cols: E C N U Y X
J762: [106 153 101 159 103  93]
J459: [153  99 162  96 163 166]
J234: [ 96 168  92 157  97  97]
J857: [ 90 161  91 161 100  91]
J812: [ 89 167  92 165  93  95]
J414: [104 164  94 156  90  96]
J751: [159  89 162 101 161 163]
J372: [154  95 153 111 151 155]
J547: [165  93 157  98 157 169]
J953: [128 141 117 129 127 116]
J837: [ 98 165  92 158  93  93]
J101: [141 110 145 115 128 141]
col: [104 159 154 165 128  98 141] -> E
col: [166  97  91  95  96 163 155 169 116  93 141] -> X
col: [161 165] -> U
find: [ 96 167  91 157  96  97] -> J234
col: [151 157] -> Y
find: [105 165  94 158  89  97] -> J414

cols: V J D F
J465: [129 101  97 139]
J145: [ 88 131  91 101]
J317: [158 122 134 148]
J706: [122 144 131  95]
J358: [142 117 157 143]
J314: [ 88 131 121 101]
J628: [139 110 162 170]
J420: [117 154 117 137]
col: [131 122 144 117 131 110] -> J
col: [97 91] -> D
col: [122 144 117 131 110] -> J
col: [131 122] -> J
find: [142 118 157 143] -> J358

cols: Q B A G K W T H S L
J892: [145 100 163 151 165 151  97 116  93 115]
J419: [143 101 161 150 163 147 103 126 108 120]
J491: [136  89 137 109 156 134  99 137  95 119]
J305: [136  89 137 109 156 134  99 137  95 133]
J973: [122 147 101 116  90 101 147 148 155 133]
J60: [146  94 144 119 161 157  88 119  90 126]
col: [148 119] -> H
find: [142 102 160 151 164 148 103 126 108 119] -> J419
col: [151 150 109] -> G

cols: vabub pozi reben Pazab pala Togi peki dagu ris
J408: [158 134 114 122 114 133 122 129 130]
J931: [138 113 155 154 107 101 150 109 131]
J687: [132 125 142 123 145 131 131 143 115]
J159: [148 113 147 139 164 145 141 158 132]
J560: [158 134 114 122 114 133 122 129  98]
find: [147 114 146 141 165 147 142 159 132] -> J159
col: [155 142 147] -> reben

cols: fifo sudi mori puf sape gudon fevad
J537: [114 150 143 115 142 147 140]
J945: [157 112 145 114 104 158 138]
J437: [121 157 125 111 109 133 104]
J24: [138 151 160 123 102 160 145]
J815: [ 98 164 154 162 147 101 152]
J916: [ 92 105 147 104 111 118 101]
J948: [165 110 153 153 120 143 150]
J337: [145 129 162 149 153 140 164]
J571: [ 99 160 114 153 106 111 137]
col: [138 104 145] -> fevad
col: [121 138  98] -> fifo
col: [165 145] -> fifo
find: [147 130 163 149 154 140 166] -> J337

cols: sak Tedoz mot muda refol Bovu dazo kag
J409: [119 116 171 142 125 132 127 113]
J109: [119 116 127 142 125 132 127 113]
J624: [119 116 103 142 125 132 127 113]
find: [120 115 124 147 128 130 129 114] -> J109
col: [127 103] -> mot
find: [119 116 127 142 125 132 127 113] -> J109

cols: P M Z R
J346: [126 119 108 152]
J705: [129 138 134 100]
J321: [126 119 134  98]
col: [138 119] -> M
col: [129 126] -> P
find: [128 118 106 153] -> J346
find: [128 138 133 100] -> J705
find: [126 120 133  98] -> J321

cols: favo porak zal Kivu beb
J826: [147 150 148 138 149]
J150: [118 111 130 130 131]
J936: [144 152 122 138 163]
J488: [116 129 115 128 114]
J646: [125 124 128 132 131]
col: [138 130 138 128] -> Kivu
find: [143 153 122 139 162] -> J936
col: [130 138 128] -> Kivu
col: [131 163 114 131] -> beb
find: [116 129 114 127 114] -> J488
find: [123 122 127 132 132] -> J646

cols: sitaz Mut Riniz nusif
J764: [117 123 122 126]
J927: [ 93 124 132 123]
J30: [131 124 132 123]
J732: [126 130 122 133]
J672: [124 132 133 129]
col: [132 132 122] -> Riniz
find: [ 94 122 134 124] -> J927
find: [125 132 132 130] -> J672
col: [122 132] -> Riniz

cols: kodaz Tuf Sazeg nedef tafa fizos dapi leri
J76: [124 132 107 128 134 128 117 138]
J625: [129 127 131 130 128 125 127 129]
J817: [123 106 160 148 125 102 128 142]
J339: [135 133 129 118 127 140 136 113]
J429: [123 133 111 127 131 130 119 134]
J165: [119 121 123 140 131 113 117 149]
find: [123 133 111 128 130 131 119 133] -> J429
col: [128 130 148] -> nedef
find: [135 133 130 119 127 140 136 113] -> J339
find: [123 106 159 148 125 103 129 141] -> J817
find: [124 132 108 128 133 128 117 138] -> J76

cols: fama kesin nuni Vopes rodeb pup
J583: [148 104  99 108 116 147]
J246: [103 150 155 154 155 105]
J658: [124 129 129 133 134  92]
J65: [ 98 163 161 159 156 150]
J108: [158  97  99  97 110 154]
J31: [ 97 161 160 158 156  98]
J753: [ 97 161 160 158 148  98]
J190: [142 111  99 106 114 149]
J35: [100 155 158 159 145 110]
J130: [152 105 107 112 113 158]
J992: [124 129 129 133 134 134]
find: [100 162 163 160 156 148] -> J65
col: [105  92 150] -> pup
col: [160  99] -> nuni
find: [160  96 102  95 109 154] -> J108
find: [141 112  99 107 115 149] -> J190

cols: bebim borag muz lan vumo Sanan negi pedu Detim gal
J411: [117 156 148 107 126 165 142 124 153 108]
J847: [114 156 137 120 120 165 140 118 147 115]
J274: [118 157 145 108 130 169 139 120 148 106]
J562: [124 147 150 102 129 167 139 118 143 109]
J326: [132 139 149 113 137 152 135 115 133 113]
J412: [134 140 156 106 131 148 142 127 145 111]
J859: [132 139 149 109 137 152 135 115 133 113]
find: [132 139 149 113 137 152 135 115 133 113] -> J326
col: [145 150 149 156 149] -> muz
find: [132 139 149 109 137 152 135 115 133 113] -> J859
col: [165 165] -> Sanan

cols: bofi vika pime tufab tezu tipu
J851: [129 132 132 153 130 130]
J212: [ 99 143 128 154 104 168]
J771: [ 95 163 116 149 110 149]
J603: [121 121 131 136 128 131]
find: [122 121 131 136 128 131] -> J603
find: [100 144 127 153 102 168] -> J212
find: [ 93 161 117 149 110 150] -> J771

cols: toti buf Nuvar pofur lekil mepup
J464: [111 109 148 148 116 144]
J376: [159 163  91  91 151 100]
J186: [104  97 160 161 106 153]
J889: [120 116 140 141 119 139]
J765: [ 97  89 168 169 101 159]
J534: [108 101 155 157 110 148]
J357: [159 163  91  91 151 104]
J789: [136 140 116 115 136 119]
J939: [158 164  91  90 152 100]
col: [161 141 169 157  91 115] -> pofur
col: [120  97 108 159] -> toti
find: [158 164  91  90 152 100] -> J939
find: [107 101 154 159 111 150] -> J534
col: [159 104 120  97 108 159] -> toti

cols: gazeg Sikol Kelo Nevo Tirip ripat Daf sunu
J715: [ 88 112 160  96 127 108 113 118]
J307: [132 158 125 136 136 122 119 130]
J466: [ 92 115 148 104 123 108 119 118]
J596: [132 158 134 136 136 122 119 130]
J37: [116 122 134 130 128 137 126 132]
J727: [128 129 125 122 128 133 124 127]
J277: [132 129 122 107 128 144 116 125]
col: [113 119 119] -> Daf
find: [133 157 134 136 136 122 118 130] -> J596
find: [ 93 115 148 104 123 108 119 117] -> J466
col: [158 115] -> Sikol

cols: ros Botug suko dul ful rofof kapas Gafo kopa lidan
J761: [127 128 131 128 123 122 125 130 128 129]
J373: [116 169 159 124 116 117 129 136 153 139]
J546: [131 114 120 129 125 123 124 129 120 125]
J688: [137  88 103 132 130 128 123 125 103 119]
J290: [116 133 122 128 130 114 155 131 132 119]
col: [127 116 131 137] -> ros
col: [128 153 120 103] -> kopa
find: [126 129 133 128 122 122 125 130 127 130] -> J761
find: [131 114 119 130 125 124 124 130 120 125] -> J546

cols: Gulak dov Daku dilo Zibo kule vubab pur
J23: [137 148 113 146 140  98 141 131]
J141: [137 148 113 146 140  98 141 161]
J490: [137 148 113 146 140 121 123 138]
find: [137 148 112 146 139  99 139 160] -> J141
find: [138 149 115 149 139 122 122 138] -> J490
col: [141 141] -> vubab

cols: nopa folo mip bak gaba lukib
J714: [129 131 123 127 127 127]
J920: [136 131 128 128 121 131]
J983: [117 133 145 160 150 121]
J757: [116 124 116 116 125 123]
J793: [115 123 138 154 148 114]
J40: [133 124 120 117 117 129]
J853: [117 100  98 112 131  98]
J485: [124 138 131 129 129 130]
J886: [130 138 133 131 129 134]
J496: [135 100 104 105 112 117]
col: [127 128 160] -> bak
col: [131 131] -> folo
col: [138 120] -> mip
col: [125 148] -> gaba
find: [134 101 105 106 110 117] -> J496
col: [138 120  98] -> mip

cols: vuta Fazu buva Dodot kipiv fumik Reka visim
J831: [143 109 132 158 110 127 117 106]
J127: [117 144 149 102 144 137 134 159]
J250: [119 139 137 110 124 150 113 127]
find: [144 109 132 160 110 126 117 106] -> J831
find: [117 144 149 102 144 137 134 159] -> J127
col: [109 144] -> Fazu
col: [117 119] -> vuta
col: [143 117] -> vuta
col: [134 113] -> Reka

cols: Guge kidan Les tavit rez Vof tope
J441: [130  93 115 136 112 132 114]
J905: [129 101 109 134 115 123 109]
J252: [118 135 120 154 120 125 116]
col: [109 120] -> Les
col: [115 109] -> Les
col: [109 116] -> tope
find: [130  93 115 135 112 132 114] -> J441
col: [136 134] -> tavit

cols: zomus rar fifam Toz tasu dozar sepuz lovu bobof
J405: [118 140 114 114 113 116 141 137 141]
J440: [151 100 158 158 160 155  99 108  99]
J403: [156  95 163 164 166 161  93 104  93]
J912: [ 96 165  88  87  85  91 167 155 167]
find: [150 104 159 157 161 153 101 111  97] -> J440
col: [140 100  95] -> rar
find: [151 100 158 158 160 155  99 108  99] -> J440
find: [ 97 166  88  89  84  90 168 155 168] -> J912
find: [156  95 163 164 166 161  93 104  93] -> J403

cols: nifad nol kuful lomu
J333: [127 165 144 150]
J802: [113 165 144  94]
J743: [113 165 144 150]
find: [113 166 145  93] -> J802
col: [ 94 150] -> lomu
col: [150  94] -> lomu
find: [127 164 144 151] -> J333

cols: fis lari Tifep Pogov
J342: [117 109 133 126]
J347: [126 116 133 120]
J50: [126 127 130 126]
J631: [112 122 118 128]
J519: [127 126 131 126]
J518: [140 132 146 120]
J299: [126 116 133 115]
J136: [117 109 159 126]
J864: [117 126 132 144]
col: [126 117] -> fis
find: [117 126 132 144] -> J864
col: [120 126 128 126 120 115] -> Pogov
find: [118 109 158 126] -> J136
col: [140 126] -> fis
col: [126 132 116 109] -> lari

cols: pev dos Sekob Kadiv Gur funu Nam Tok ketuv med
J247: [103 157  97  96  94 100 158 149 159 123]
J692: [154  98 161 162 164 158  96 106  95 133]
J122: [154  98 161 161 163 158  96 106  96 133]
J865: [124 132 124 124 123 124 132 130 132 128]
J998: [154  98 160 160 163 158  97 107  96 133]
J161: [101 159  95  94  92  97 161 150 161 123]
find: [154  98 161 162 164 158  96 106  95 133] -> J692
col: [158  96  96 132] -> Nam

cols: Zozes foza nud funur niso lonu neli pav Nuko Lagu
J695: [129 159 150 116 125 150 162 104 127 105]
J360: [120 129 133 142 122 143 134 135 103 139]
J944: [129 159 150 116 125 150 118 115 159 115]
col: [162 134] -> neli
col: [103 159] -> Nuko
find: [129 158 153 116 125 152 118 116 159 114] -> J944
find: [119 128 133 143 122 142 135 136 103 140] -> J360
col: [125 122] -> niso

cols: sekel vovek Vab Sopiv
J511: [159 115 140  92]
J723: [129 135 149 142]
J13: [164 100 142 141]
J119: [123 119 147 146]
J377: [159 115 140 106]
J778: [117 118 126 121]
find: [115 117 128 121] -> J778
find: [125 119 148 147] -> J119
find: [128 135 150 142] -> J723

cols: Lodom puti Bir Duk Fus fir Zuz Zoz
J648: [125 133 122 123 134 134 121 121]
J667: [129 127 128 128 131  90 127 129]
J124: [129 127 128 128 131 127 127 129]
find: [128 127 128 127 131  90 127 128] -> J667
find: [127 128 126 130 132 127 126 129] -> J124
col: [123 128] -> Duk

cols: gad mor vimak tamin fedi Lezu rere
J82: [114 126 115 120 101 133 122]
J380: [116 125 123 123 113 135 121]
J922: [129 128 120 126 110 125 132]
J42: [130 130 110 125 110 118 141]
J397: [130 129 131 129 146 126 130]
J254: [114 126 115 120 101 133 110]
J436: [114 126 115 128 101 133 110]
J510: [114 126 118 120 101 133 122]
col: [126 125 128 130] -> mor
col: [114 116 129 130 130 114 114] -> gad
find: [130 130 110 125 110 118 141] -> J42

cols: tuk kif vuke mesi vopi Tudes gup mezi roz
J399: [132 133 128 138 113 104 128 134 132]
J872: [136 131 129 138 115 122 117 133 134]
J199: [145 127 138 113 117 124 141 138 152]
J607: [136 131 129 138 115 104 127 133 132]
find: [145 126 138 113 117 126 141 138 152] -> J199
col: [138 129] -> vuke
find: [137 131 129 137 115 103 126 132 132] -> J607
find: [131 133 128 139 112 104 128 134 132] -> J399

cols: zito derup vedo Gog
J201: [169 126 121 130]
J584: [169 133 121 137]
J907: [169 134 116 137]
J775: [169 132 119 130]
J573: [169 128 120 120]
col: [121 121 116 119] -> vedo
col: [132 128] -> derup
find: [169 127 119 120] -> J573

cols: volab dizi Tepi lif mido gevo Rin rito zol
J260: [131 128 130 136 127 127 128 130 124]
J572: [148 149 135 136 138 139 131 126 119]
J369: [146 138 129 137 122 129 133 125 132]
J597: [138 128 133 133 132 130 132 135 131]
J622: [143 147 143 141 151 145 138 138 143]
J147: [157 151 158 154 157 158 156 151 164]
J970: [118 106 105  99  99 103 103 105 107]
J943: [ 92  94  96  94  96  94  96  96 102]
J315: [139 140 147 131 128 124 122 125 122]
J474: [119 108 113 117 124 114 111 118 129]
J946: [158 157 160 151 154 146 152 154 150]
J542: [148 136 136 133 122 116 125 115 114]
find: [129 128 130 137 127 126 129 130 125] -> J260
col: [146 116] -> gevo
find: [ 93  93  95  91  94  95  96  97 101] -> J943
col: [133 143 158 105  96 147 113] -> Tepi
find: [158 157 159 152 154 145 152 153 151] -> J946

cols: Sirub mel Bivot Nore zefo korom Mugo
J125: [136 118 116 123 145 105 106]
J115: [142 149 152 130 124 168 137]
J462: [120 132 138 137  94 164 164]
J579: [152 133 127 120 154 120 101]
J272: [130 143 146 126 125 153 138]
J996: [109 124 105 130 139  92 120]
J15: [118 146 125 122 140 120 127]
col: [123 130 137] -> Nore
find: [142 149 152 130 124 167 137] -> J115
find: [153 132 128 120 155 121  98] -> J579
find: [109 122 105 129 137  93 122] -> J996
col: [130 122] -> Nore
find: [128 144 145 127 128 153 137] -> J272
col: [139 140] -> zefo

cols: zum vefup fotin bikav taka
J142: [100 103 149 119 141]
J526: [142 138 167 108 111]
J103: [ 88 155 135  92 125]
J336: [157  97 123 162 144]
J434: [152 149 144  96 101]
J421: [124 135  92 156 118]
J860: [ 98  94 127 138 156]
J72: [152 134 137 110 110]
J545: [162 112 117 136 108]
col: [125 144 101 118 156 110 108] -> taka
find: [ 87 154 135  92 126] -> J103
col: [100 142] -> zum

cols: Fikik korot fef geva legem
J32: [146 142 146  96 131]
J486: [110 129 108 151 131]
J293: [118 124 118 121 145]
J56: [128 106 129  91 160]
J758: [139 154 147 154 142]
J191: [128 147 143 136 147]
find: [129 107 129  91 161] -> J56
col: [142 129 124 106 154] -> korot
col: [108 118 129 147 143] -> fef
col: [106 154 147] -> korot
col: [108 118 129 147] -> fef

cols: rete Dugub Nup nedek bor venaz misu
J152: [153 125 155 112 140 110 112]
J638: [143 132 121 143 124 123 136]
J508: [146 129 144 142 128 119 127]
J623: [146 129 153 142 128 119 127]
J957: [133 126 152 113 140 124 111]
J930: [128 152 115 137 136 140 110]
J633: [135 127 150 105 125 138 118]
find: [146 128 152 143 128 119 128] -> J623
find: [133 126 151 113 142 124 111] -> J957
find: [154 125 155 113 140 110 112] -> J152
col: [112 143 142] -> nedek

cols: todar lup tobe bubob Pegam nezak sedir neba Reg
J742: [148 123 139 123 130  92 132 121 141]
J975: [135 115 110 131 131 125 122 135 126]
J746: [140 113 151 130 124 150 130 129 125]
J75: [131 146 115 134 124 146 117 116 120]
J104: [140 113 151 130 124 150 131 129 125]
find: [140 113 151 130 124 150 130 129 125] -> J746
find: [135 116 111 132 131 125 121 135 126] -> J975
find: [140 113 151 130 124 150 131 129 125] -> J104

